77; 43; 61; 53; 26; 70 → 70
117; 128; 32; 78; 53 → 53
126; 147; 153; 164; 121; 137 → 137
93; 101; 58; 23; 65 → 65
120; 127; 116; 146; 169; 92; 109 → 109
126; 187; 32; 49 → 49
183; 66; 127; 167; 38; 173 → 173
106; 51; 149; 98; 172; 140 → 140
29; 69; 153; 144; 123 → 123
---
155; 61; 63; 188; 163; 64 Out: 188, 163

113; 13; 111; 103 Out: 113, 111

38; 30; 150; 37; 154 Out: 154, 150

80; 79; 160; 181; 108; 51 Out: 181, 160

35; 94; 80; 94; 90
171; 168; 111; 135; 145
139; 147; 130; 118; 132
Out: 171, 168

180; 39; 177; 129 Out: 180, 177
---
88	94	87	112	87	87	86
163	141	176	55	167	165	167
=> 167

173	141	186	130
44	90	143	117
99	100	100	99
=> 99

25	190	177	164	65	156 => 156

149	70	30	122	182 => 182

54	137	111	117	46	181	130 => 130

74	121	50	21 => 21

185	63	175	104	58	11 => 11

60	133	23	140	153 => 153

68	53	113	19 => 19
---
158; 156; 139; 98; 109; 22; 126
115; 113; 96; 103; 106; 70; 113
95; 88; 26; 103; 142; 81; 84
yields 81

121; 97; 95; 135; 116; 110; 111
40; 49; 48; 33; 86; 59; 57
yields 59

156; 52; 48; 91; 19; 114 yields 19

43; 101; 60; 62; 96; 174 yields 96

146; 99; 52; 88; 100; 32; 42 yields 32

102; 167; 165; 75; 94 yields 75
---
127; 67; 31; 87; 62; 107
135; 78; 52; 106; 68; 122
70; 136; 180; 152; 109; 81
result: 109

33; 42; 143; 113; 91
128; 39; 154; 99; 47
18; 62; 140; 122; 52
result: 122

136; 112; 120; 117; 135; 123; 130
125; 121; 115; 113; 153; 121; 124
129; 130; 147; 116; 187; 120; 136
result: 120

78; 61; 51; 51; 98
116; 149; 92; 30; 89
129; 60; 54; 54; 86
result: 54

164; 84; 17; 187; 27
22; 93; 186; 13; 180
19; 73; 185; 14; 184
result: 14

69; 127; 93; 81
106; 31; 73; 116
56; 102; 130; 98
result: 130

166; 162; 165; 32; 159; 160
165; 164; 161; 35; 156; 156
95; 122; 76; 33; 72; 42
result: 72
---
137; 117; 164; 172 Out: 164

68; 182; 61; 74; 67; 89; 69
118; 42; 94; 67; 89; 117; 84
Out: 89

132; 47; 49; 32; 75; 45 Out: 75

172; 158; 54; 80; 61 Out: 80

171; 130; 157; 112; 155; 157; 146
21; 67; 37; 86; 38; 35; 47
Out: 157

111; 115; 135; 48; 118; 165; 54 Out: 165

145; 163; 100; 182; 171; 78 Out: 171

68; 58; 42; 142
95; 35; 148; 159
69; 66; 57; 138
Out: 42
---
133; 187; 144; 156 => 187

89; 122; 63; 98; 87; 165
124; 85; 141; 104; 113; 36
=> 104

43; 53; 47; 49; 102; 178; 165 => 102

55; 10; 47; 54; 25; 79 => 54

121; 56; 132; 125; 31; 126; 45 => 31

188; 85; 125; 113; 120; 160 => 113

113; 93; 91; 11 => 93

102; 37; 122; 29 => 37

169; 26; 166; 146; 166
120; 103; 114; 106; 112
=> 114

105; 63; 93; 161
17; 59; 95; 49
=> 59
---
Q:
63; 87; 83; 59; 144; 162
116; 92; 43; 158; 124; 168
52; 43; 132; 158; 166; 70
A: 43

Q: 127; 162; 40; 105; 165
A: 162

Q:
56; 107; 90; 108; 78; 97
109; 165; 106; 110; 106; 114
A: 165

Q:
23; 57; 24; 53; 40
160; 102; 137; 81; 157
11; 42; 16; 51; 34
A: 42

Q: 174; 125; 165; 188; 22; 109
A: 125

Q:
152; 121; 136; 97
185; 138; 162; 102
A: 138

Q:
20; 122; 112; 189
127; 83; 15; 97
A: 83
---
124; 57; 75; 183; 48 Answer: 124, 48

179; 164; 125; 105; 149; 48
187; 160; 117; 110; 162; 44
180; 164; 120; 108; 163; 40
Answer: 179, 40

146; 125; 155; 29 Answer: 146, 29

97; 104; 152; 104; 70
26; 78; 112; 124; 40
Answer: 97, 40

60; 117; 15; 42; 162 Answer: 60, 162

172; 172; 183; 30; 165; 36; 160 Answer: 172, 160

43; 38; 29; 69; 82; 49; 155
155; 154; 160; 124; 101; 145; 37
Answer: 43, 37

107; 108; 161; 109; 161; 49; 81
179; 83; 161; 98; 130; 126; 105
187; 95; 168; 105; 143; 121; 94
Answer: 107, 94

45; 71; 168; 152; 83
105; 90; 120; 79; 98
Answer: 45, 98

188; 122; 118; 154; 31; 165 Answer: 188, 165
---
39; 171; 32; 32
18; 186; 40; 10
ans = 32

85; 18; 56; 93; 70; 144; 88
84; 99; 109; 95; 108; 99; 102
104; 55; 82; 161; 78; 58; 43
ans = 88

115; 143; 100; 72; 30; 87 ans = 87

74; 105; 135; 74; 144; 181; 116
127; 95; 64; 126; 56; 19; 85
ans = 116

93; 72; 96; 173 ans = 173

45; 62; 28; 177; 116 ans = 116

172; 10; 68; 85; 66; 87 ans = 87

105; 52; 108; 29; 143; 172 ans = 172

60; 109; 21; 86 ans = 86

134; 186; 90; 130; 177; 40 ans = 40
